Here is a tiny trained network, its code and every weight. The questions are about switching its units off for an input and a class, where a switched-off unit gives its printed mean instead of its output.

import numpy as np


def w(rows, s, z=0):
    codes = np.array(rows[::2]) - 128.0
    scale = np.full(codes.shape[1], s)
    scale[-1] = z or s
    return codes * scale


def norm(h):
    return h / np.sqrt((h * h).mean(-1, keepdims=True) + 1e-5)


def f(y):
    return np.maximum(y, 0)


def log_softmax(a):
    a = a - a.max(-1, keepdims=True)
    return a - np.log(np.exp(a).sum(-1, keepdims=True))


def net(x, mask):
    res = np.array(x, float).reshape(1, 8) / 4 @ E
    u = 0
    for l in range(2):
        y = f(norm(res) @ A[l][:, :-1].T + A[l][:, -1])
        res = res + np.where(mask[u : u + 10], y, B[l][:, -1]) @ B[l][:, :-1]
        u += 10
    return log_softmax(norm(res)[-1] @ U[:, :-1].T + U[:, -1])


A, B = {}, {}
E = w([
[133,126,130],'x0',
[125,127,127],'x1',
[126,126,127],'x2',
[128,131,129],'x3',
[97,21,3],'x4',
[129,127,128],'x5',
[140,123,130],'x6',
[53,41,238],'x7',
],0.014)
A[0] = w([
[154,189,150,29],'0.n1',
[153,139,113,76],'0.n2',
[101,99,112,97],'0.n3',
[104,57,76,141],'0.n4',
[200,181,97,43],'0.n5',
[145,6,248,24],'0.n6',
[138,25,82,74],'0.n7',
[124,106,114,34],'0.n8',
[83,173,199,98],'0.n9',
[114,163,90,1],'0.n10',
],0.016,0.0058)
B[0] = w([
[205,115,125,171],'0.n1',
[93,147,134,143],'0.n2',
[180,127,143,161],'0.n3',
[226,129,205,230],'0.n4',
[43,220,123,196],'0.n5',
[27,249,60,254],'0.n6',
[164,121,195,220],'0.n7',
[132,114,156,131],'0.n8',
[226,104,211,205],'0.n9',
[132,146,136,134],'0.n10',
],0.011,0.0082)
A[1] = w([
[33,69,169,122],'1.n1',
[190,111,137,155],'1.n2',
[34,169,84,126],'1.n3',
[158,142,66,127],'1.n4',
[24,108,160,149],'1.n5',
[109,168,64,146],'1.n6',
[137,4,100,117],'1.n7',
[136,71,84,90],'1.n8',
[143,176,170,254],'1.n9',
[111,17,63,130],'1.n10',
],0.019,0.0089)
B[1] = w([
[35,182,43,158],'1.n1',
[132,68,80,170],'1.n2',
[144,6,104,170],'1.n3',
[49,204,126,156],'1.n4',
[117,125,21,171],'1.n5',
[76,42,114,165],'1.n6',
[205,140,242,150],'1.n7',
[187,175,168,135],'1.n8',
[122,32,100,251],'1.n9',
[130,188,208,142],'1.n10',
],0.013,0.017)
U = w([
[22,162,87,177],'0',
[110,48,142,182],'1',
[174,114,249,4],'2',
],0.015,0.0041)

Each question gives the input, the list of numbers given to net, and the class t.
The units are the neurons (one row each of A and B). Each row of codes is followed by its name. A weight is (code - 128) times the scale printed after its matrix; where a second scale follows, it is the last column's (A, B and U).
mask holds one flag per neuron, layer by layer. A switched-off neuron (its flag False) gives its mean, the last column of its row in B, instead of its output. The means were averaged over made-up inputs and are rounded, as every weight is.
A unit's drop is (log p(t) with every unit on - log p(t) with that unit switched off) / (log p(t) with every unit on - log p(t) with every unit switched off).
The circuit of an input: a set's keep is (log p(t) with only the set's units on - log p(t) with every unit switched off) / (log p(t) with every unit on - log p(t) with every unit switched off). Starting from the 12 units with the biggest drops (on a tie, the unit counted first), units are removed one at a time, each time the one whose removal leaves the highest keep (on an exact tie, the one counted first), for as long as the keep stays at least 0.8.
circuit, biggest first: the units of the circuit, biggest drop first
top k neurons: the k neurons with the biggest drops, biggest first
top k neurons in layer l: the k neurons of layer l with the biggest drops, biggest first
drop of u: that unit's drop, to one decimal
input [-2,-6,6,3,6,4,0,5], class 2: circuit, biggest first -> (1.n7)
input [-1,-2,3,5,-5,-5,-2,-4], class 1: top 4 neurons in layer 1 -> (1.n9; 1.n7; 1.n10; 1.n1)
input [-7,-1,-6,3,8,-5,-7,6], class 2: top 2 neurons -> (1.n7; 0.n4)
input [2,-3,2,-1,5,8,-2,8], class 0: top 2 neurons -> (0.n6; 1.n1)
input [2,4,-2,-3,7,6,0,8], class 0: top 2 neurons in layer 0 -> (0.n6; 0.n9)
input [-5,-1,4,-6,-5,-8,-3,-4], class 1: top 3 neurons -> (0.n6; 1.n9; 0.n4)
input [-1,-7,4,-2,4,7,0,0], class 2: top 2 neurons in layer 0 -> (0.n6; 0.n5)
input [-6,8,-5,0,-4,6,4,5], class 0: top 2 neurons in layer 0 -> (0.n6; 0.n4)
input [4,5,-8,-4,-5,6,-7,5], class 0: top 2 neurons -> (0.n6; 0.n4)
input [-5,-5,2,0,5,-2,3,6], class 0: top 2 neurons -> (0.n6; 1.n1)
input [-3,-4,5,6,6,-1,-8,7], class 0: top 2 neurons -> (1.n1; 0.n6)
input [-7,-7,6,-1,4,3,-3,-2], class 2: top 3 neurons -> (0.n6; 0.n5; 1.n7)
input [-8,-7,3,0,2,-3,5,7], class 0: top 2 neurons -> (1.n1; 0.n6)
input [-5,-4,-7,-3,1,-5,8,3], class 0: top 2 neurons in layer 1 -> (1.n5; 1.n7)
input [2,4,0,3,5,5,-8,7], class 0: circuit, biggest first -> (1.n1)
input [7,6,-4,3,0,-8,3,5], class 0: drop of 0.n6 -> -0.1
input [4,2,-7,-3,5,-2,0,1], class 2: drop of 0.n4 -> -0.1
input [7,4,0,-3,-2,8,7,5], class 0: drop of 1.n3 -> -0.1
input [3,8,-2,-6,8,7,-3,2], class 2: drop of 1.n7 -> 0.1
input [-5,8,-5,5,-3,0,-8,7], class 0: top neuron -> (1.n1)
